Below are the code and all the weights of a small trained network. Each question names an input and a class and asks about switching units off, where a switched-off unit gives its printed mean instead of its output.

import numpy as np


def w(rows, s, z=0):
    codes = np.array(rows[::2]) - 128.0
    scale = np.full(codes.shape[1], s)
    scale[-1] = z or s
    return codes * scale


def f(y):
    return y / 2 * (1 + np.tanh(0.7978845608 * (y + 0.044715 * y**3)))


def log_softmax(a):
    a = a - a.max(-1, keepdims=True)
    return a - np.log(np.exp(a).sum(-1, keepdims=True))


def net(x, mask):
    res = np.array(x, float).reshape(1, 5) / 4 @ E
    y = f(res @ A[0][:, :-1].T + A[0][:, -1])
    res = res + np.where(mask, y, B[0][:, -1]) @ B[0][:, :-1]
    return log_softmax(res[-1] @ U[:, :-1].T + U[:, -1])


A, B = {}, {}
E = w([
[72,200,165,14,131],'x0',
[121,170,35,126,41],'x1',
[125,121,131,126,120],'x2',
[2,158,134,202,150],'x3',
[168,199,217,178,67],'x4',
],0.0087)
A[0] = w([
[136,92,175,143,178,188],'N0',
[82,154,124,174,137,59],'N1',
[214,78,186,58,150,112],'N2',
[163,173,166,176,101,67],'N3',
[128,122,173,142,186,128],'N4',
[60,147,137,145,133,68],'N5',
[207,100,116,115,101,55],'N6',
[99,143,72,124,26,46],'N7',
[120,118,171,146,76,77],'N8',
[127,77,193,130,153,60],'N9',
[192,123,136,60,113,26],'N10',
[184,175,183,193,129,78],'N11',
[101,83,106,98,167,64],'N12',
[50,94,132,201,109,72],'N13',
[98,81,62,79,191,246],'N14',
[136,129,64,152,64,159],'N15',
[151,155,157,146,111,40],'N16',
[145,105,181,122,192,40],'N17',
[25,138,171,170,178,106],'N18',
[84,187,164,10,129,52],'N19',
[107,136,132,146,118,43],'N20',
[120,83,73,125,180,40],'N21',
[85,68,84,94,141,21],'N22',
[177,73,109,204,132,78],'N23',
[137,211,191,130,95,103],'N24',
[154,86,109,200,119,2],'N25',
],0.013,0.0095)
B[0] = w([
[54,203,86,133,142,196],'N0',
[193,94,95,97,119,149],'N1',
[164,124,62,154,59,203],'N2',
[104,79,175,36,116,161],'N3',
[75,190,82,112,152,168],'N4',
[192,89,88,121,121,155],'N5',
[159,105,63,141,104,157],'N6',
[89,147,42,69,207,166],'N7',
[109,112,160,100,114,137],'N8',
[95,158,72,81,199,151],'N9',
[191,108,46,129,116,154],'N10',
[70,93,151,76,97,176],'N11',
[99,116,152,90,96,149],'N12',
[206,111,98,130,118,175],'N13',
[102,143,175,119,74,250],'N14',
[71,191,102,128,160,187],'N15',
[107,89,122,99,121,131],'N16',
[97,133,50,63,174,151],'N17',
[214,98,38,134,60,210],'N18',
[108,28,163,243,252,202],'N19',
[188,92,102,61,168,121],'N20',
[132,89,196,61,123,147],'N21',
[104,76,193,49,91,145],'N22',
[118,68,192,175,232,177],'N23',
[69,99,144,103,85,183],'N24',
[112,59,136,159,167,147],'N25',
],0.011,0.013)
U = w([
[121,50,123,168,167,102],'0',
[166,94,56,122,66,94],'1',
[90,89,146,62,69,88],'2',
[113,131,105,135,94,254],'3',
[92,159,66,91,146,90],'4',
[165,233,185,173,83,150],'5',
[250,185,198,89,157,69],'6',
],0.015,0.021)

Each question gives the input, the list of numbers given to net, and the class t.
The units are the neurons (one row each of A and B). Each row of codes is followed by its name. A weight is (code - 128) times the scale printed after its matrix; where a second scale follows, it is the last column's (A, B and U).
mask holds one flag per neuron, in row order. A switched-off neuron (its flag False) gives its mean, the last column of its row in B, instead of its output. The means were averaged over made-up inputs and are rounded, as every weight is.
A unit's drop is (log p(t) with every unit on - log p(t) with that unit switched off) / (log p(t) with every unit on - log p(t) with every unit switched off).
The circuit of an input: a set's keep is (log p(t) with only the set's units on - log p(t) with every unit switched off) / (log p(t) with every unit on - log p(t) with every unit switched off). Starting from the 12 units with the biggest drops (on a tie, the unit counted first), units are removed one at a time, each time the one whose removal leaves the highest keep (on an exact tie, the one counted first), for as long as the keep stays at least 0.8.
circuit, biggest first: the units of the circuit, biggest drop first
unit that matters most: the unit with the biggest drop
top k neurons: the k neurons with the biggest drops, biggest first
drop when u is switched off: that unit's drop, to one decimal
input [0,-6,2,-4,-7], class 2: unit that matters most => N14
input [-6,8,-2,-1,-4], class 4: top 3 neurons => (N15 N7 N19)
input [5,6,-3,2,5], class 4: top 2 neurons => (N7 N14)
input [1,-7,-5,-6,3], class 4: circuit, biggest first => (N0 N17)
input [1,6,-5,-2,4], class 4: circuit, biggest first => (N7 N15)
input [3,7,5,-3,7], class 2: top 2 neurons => (N24 N3)
input [-2,8,-4,8,-3], class 1: top 2 neurons => (N13 N18)
input [5,4,0,-3,0], class 0: top 2 neurons => (N19 N0)
input [4,3,-5,4,-6], class 2: circuit, biggest first => (N14 N22)
input [-6,8,-2,-7,2], class 4: top 2 neurons => (N15 N7)
input [-6,5,-3,5,7], class 2: circuit, biggest first => (N3 N11)
input [3,3,4,5,5], class 1: top 2 neurons => (N18 N14)
input [6,-1,3,-2,7], class 2: top 3 neurons => (N24 N23 N3)
input [7,8,-1,5,8], class 2: top 3 neurons => (N24 N3 N0)
input [-3,-8,0,-8,3], class 1: circuit, biggest first => (N2)
input [-3,7,-2,-5,-7], class 2: top 3 neurons => (N14 N22 N21)
input [-1,0,-3,5,-6], class 2: top 4 neurons => (N14 N22 N21 N2)
input [-4,-6,-6,-7,1], class 1: top 2 neurons => (N2 N6)
input [2,-1,5,7,7], class 1: drop when N1 is switched off => 0.1
input [-8,7,-1,-6,4], class 0: circuit, biggest first => (N23)
input [-7,-1,7,-4,4], class 0: drop when N23 is switched off => 1.1
input [3,8,4,0,-5], class 4: drop when N7 is switched off => 1.1
